Below is a small trained network, with its code and all its weights. Each question gives an input and a target symbol and asks what happens when units are switched off, that is, made to give their printed mean instead of their output.

import numpy as np


def w(rows, s, z=0):
    codes = np.array(rows[::2]) - 128.0
    scale = np.full(codes.shape[1], s)
    scale[-1] = z or s
    return codes * scale


def norm(h):
    return h / np.sqrt((h * h).mean(-1, keepdims=True) + 1e-5)


def f(y):
    return y / 2 * (1 + np.tanh(0.7978845608 * (y + 0.044715 * y**3)))


def softmax(a):
    e = np.exp(a - a.max(-1, keepdims=True))
    return e / e.sum(-1, keepdims=True)


def log_softmax(a):
    a = a - a.max(-1, keepdims=True)
    return a - np.log(np.exp(a).sum(-1, keepdims=True))


def net(x, mask):
    ids = ['αβγδεζηθλμξπφ'.index(c) for c in x.split()]
    T = len(ids)
    res = E[ids] + P[:T]
    r = norm(res)
    for j in range(2):
        rows = slice(3 * j, 3 * j + 3)
        q, k, v = (r @ M[0][rows].T for M in (Q, K, V))
        z = softmax(np.where(np.tri(T) > 0, q @ k.T / 3**0.5, -1e9)) @ v
        o = O[0][rows]
        res = res + np.where(mask[j], z, o[:, -1]) @ o[:, :-1]
    y = f(norm(res) @ A[0][:, :-1].T + A[0][:, -1])
    res = res + np.where(mask[2:18], y, B[0][:, -1]) @ B[0][:, :-1]
    return log_softmax(norm(res)[-1] @ U[:, :-1].T + U[:, -1])


Q, K, V, O, A, B = {}, {}, {}, {}, {}, {}
E = w([
[151,137,109,116,167,141,124,254,178,183,133],'α',
[123,108,138,161,151,168,121,131,135,128,123],'β',
[133,156,61,124,95,134,176,62,123,157,161],'γ',
[195,35,85,113,151,123,172,148,126,115,96],'δ',
[124,113,107,151,130,144,111,138,129,112,109],'ε',
[130,160,152,59,106,147,164,172,55,148,134],'ζ',
[53,150,133,71,104,166,90,105,195,44,127],'η',
[146,133,113,147,142,139,112,139,153,122,122],'θ',
[175,82,182,155,102,100,125,113,89,196,86],'λ',
[113,97,149,163,130,153,137,150,129,99,121],'μ',
[105,185,155,186,95,118,112,153,158,151,153],'ξ',
[156,146,187,163,151,82,139,79,71,74,76],'π',
[122,122,101,145,117,125,125,153,131,108,106],'φ',
],0.029)
P = w([
[123,126,79,163,187,87,155,207,127,109,131],'0',
[203,146,105,174,48,165,152,165,166,116,46],'1',
[188,83,125,148,97,72,34,168,85,24,221],'2',
[55,126,92,88,247,83,150,117,179,189,84],'3',
[183,188,99,185,131,202,183,141,91,108,101],'4',
[124,81,154,117,157,90,93,138,144,91,175],'5',
],0.014)
Q[0] = w([
[241,198,119,185,84,230,198,110,66,153,15],'H1',
[140,111,175,146,160,76,154,119,83,74,89],'H1',
[137,124,174,209,55,126,57,115,149,14,156],'H1',
[30,204,133,108,161,130,28,101,183,96,145],'H2',
[198,255,130,111,107,171,241,78,57,136,132],'H2',
[142,145,167,206,128,106,135,46,141,94,88],'H2',
],0.064)
K[0] = w([
[160,107,145,122,118,108,60,125,32,26,225],'H1',
[178,162,158,124,147,81,131,43,119,95,122],'H1',
[34,115,135,91,255,53,83,92,105,144,189],'H1',
[16,197,137,91,71,117,147,79,192,138,106],'H2',
[220,138,93,147,7,149,95,121,92,84,172],'H2',
[147,122,177,127,81,59,61,179,90,104,142],'H2',
],0.066)
V[0] = w([
[216,174,138,75,130,83,164,162,188,180,211],'H1',
[153,102,241,224,222,211,129,114,154,146,213],'H1',
[8,119,225,98,30,111,237,144,113,96,141],'H1',
[136,121,112,98,118,160,92,164,87,133,128],'H2',
[142,95,130,118,118,118,129,141,98,163,117],'H2',
[125,117,134,110,125,156,114,182,97,154,142],'H2',
],0.017)
O[0] = w([
[125,130,169,104,100,127,229,111,254,117,157,127],'H1',
[92,105,143,64,152,75,41,88,159,157,80,98],'H1',
[231,202,213,132,164,213,158,110,132,69,171,2],'H1',
[116,133,121,105,186,123,141,141,127,133,160,122],'H2',
[139,120,142,109,173,123,120,108,140,145,147,89],'H2',
[113,138,122,116,210,119,161,112,115,147,151,146],'H2',
],0.01,0.0077)
A[0] = w([
[200,48,110,73,139,133,157,116,100,148,116,40],'N1',
[142,138,152,69,113,147,116,210,124,204,150,65],'N2',
[133,127,105,146,117,126,150,124,124,134,151,49],'N3',
[73,154,128,87,118,175,101,107,161,54,124,5],'N4',
[132,143,127,131,123,144,137,120,131,108,149,104],'N5',
[136,137,122,147,118,133,148,124,101,138,144,85],'N6',
[161,148,80,106,85,128,139,17,104,165,175,80],'N7',
[180,100,196,132,102,98,156,109,86,245,148,66],'N8',
[138,118,121,138,120,115,118,137,120,132,128,110],'N9',
[120,124,124,111,107,132,148,104,146,130,149,103],'N10',
[109,160,185,2,88,125,174,166,53,155,127,53],'N11',
[140,147,136,145,136,115,122,101,104,105,110,86],'N12',
[131,128,118,121,138,150,135,136,98,125,152,63],'N13',
[71,235,209,199,80,89,89,124,147,202,183,79],'N14',
[119,108,115,106,143,133,128,119,140,117,117,101],'N15',
[143,153,166,135,139,86,132,82,98,110,91,48],'N16',
],0.055,0.013)
B[0] = w([
[205,84,143,173,114,130,108,163,125,120,161,161],'N1',
[135,186,116,104,172,138,118,171,184,159,141,167],'N2',
[119,117,175,144,141,135,114,98,136,134,142,158],'N3',
[103,60,120,71,107,223,87,96,136,79,145,193],'N4',
[112,113,101,133,164,115,101,153,155,154,134,159],'N5',
[122,131,133,105,89,109,120,160,109,120,124,170],'N6',
[161,197,65,145,116,86,146,51,112,108,178,142],'N7',
[120,99,117,75,159,119,52,71,117,172,59,159],'N8',
[136,146,141,120,140,154,155,125,127,142,125,170],'N9',
[135,166,103,123,122,125,117,104,85,121,141,166],'N10',
[121,153,214,136,3,177,175,104,67,108,95,149],'N11',
[117,109,125,158,138,99,136,111,138,88,121,151],'N12',
[147,158,125,105,100,142,144,101,141,130,106,161],'N13',
[93,115,157,246,92,88,29,154,93,148,181,250],'N14',
[172,128,142,132,114,133,129,122,135,119,142,158],'N15',
[104,107,144,59,132,98,162,181,99,122,165,151],'N16',
],0.057,0.024)
U = w([
[132,182,197,96,61,144,149,125,98,145,99,100],'α',
[123,77,81,130,58,89,183,119,194,194,119,122],'β',
[138,145,144,174,184,125,148,92,146,80,59,200],'γ',
[167,167,67,107,115,85,144,54,110,141,168,182],'δ',
[255,97,137,145,129,131,148,152,129,127,137,163],'ε',
[128,118,64,133,156,172,159,162,55,170,106,88],'ζ',
[106,103,163,65,155,65,166,154,107,99,141,183],'η',
[108,105,182,144,169,137,191,56,171,184,155,141],'θ',
[174,122,160,71,167,72,58,78,118,165,55,47],'λ',
[146,190,103,94,161,143,128,180,197,162,154,213],'μ',
[65,137,150,178,101,101,54,138,129,149,165,67],'ξ',
[145,156,89,119,77,89,88,161,177,58,55,2],'π',
[112,88,107,84,126,199,95,105,153,87,139,170],'φ',
],0.0098,0.0021)

Each question gives the input, a string of symbols that net reads in full, and the target symbol t.
The units are the heads (3 rows each of Q, K, V and O) and the neurons (one row each of A and B). Each row of codes is followed by its name. A weight is (code - 128) times the scale printed after its matrix; where a second scale follows, it is the last column's (O, A, B and U).
mask holds one flag per unit, heads first, then neurons. A switched-off unit (its flag False) gives its mean, the last column of its rows in O or B, instead of its output. The means were averaged over made-up inputs and are rounded, as every weight is.
A unit's drop is (log p(t) with every unit on - log p(t) with that unit switched off) / (log p(t) with every unit on - log p(t) with every unit switched off).
The circuit of an input: a set's keep is (log p(t) with only the set's units on - log p(t) with every unit switched off) / (log p(t) with every unit on - log p(t) with every unit switched off). Starting from the 12 units with the biggest drops (on a tie, the unit counted first), units are removed one at a time, each time the one whose removal leaves the highest keep (on an exact tie, the one counted first), for as long as the keep stays at least 0.8.
circuit, biggest first: the units of the circuit, biggest drop first
unit that matters most: the unit with the biggest drop
k most important neurons: the k neurons with the biggest drops, biggest first
heads that matter: for each layer, one digit per head in row order, 1 if its drop is at least 0.15 and else 0, layers parted by /
drop when u is switched off: that unit's drop, to one decimal
input ε ξ λ μ, target φ: heads that matter : 10
input ξ α δ φ, target δ: unit that matters most : H1
input α ζ ζ φ θ, target μ: circuit, biggest first : N14; H1; N5
input φ η μ, target α: 2 most important neurons : N14; N4
input γ α ξ θ, target δ: circuit, biggest first : H1; N14; N10; N4
input ξ ξ ξ ε μ, target φ: circuit, biggest first : H1; N4
input μ ξ φ, target η: circuit, biggest first : H1; N14; N16; N4
input ζ γ ξ α ζ ε, target δ: circuit, biggest first : H1; N14; N10; N4
input θ μ θ, target β: heads that matter : 10
input η ζ ξ θ ε, target φ: circuit, biggest first : H1; N4
input ζ α φ μ, target δ: 2 most important neurons : N14; N10
input α π λ ε, target γ: 2 most important neurons : N14; N4
input λ η φ φ θ, target α: heads that matter : 00
input δ μ μ, target θ: heads that matter : 10
input ε λ ε ε, target ε: heads that matter : 00
input φ λ μ ξ δ, target ε: unit that matters most : N1
input μ ξ λ λ μ μ, target ε: 2 most important neurons : N14; N4
input φ π α, target μ: heads that matter : 00
input ξ θ θ, target φ: heads that matter : 10
input φ δ γ ε, target θ: 2 most important neurons : N14; N4
input ε η δ δ ξ θ, target θ: 3 most important neurons : N14; N4; N1
input φ β η μ β, target π: 2 most important neurons : N14; N6
input ε ξ η β ε, target π: 2 most important neurons : N14; N6
input ξ γ φ ξ π, target η: 2 most important neurons : N16; N14
input μ ξ η, target φ: most important neuron : N4
input μ φ η ε φ λ, target λ: drop when N8 is switched off : 1.0
input θ ε ξ η, target φ: drop when N14 is switched off : 0.2
input ξ ξ θ α φ, target β: drop when N8 is switched off : 0.2
input ζ ζ α, target μ: drop when N14 is switched off : 0.1
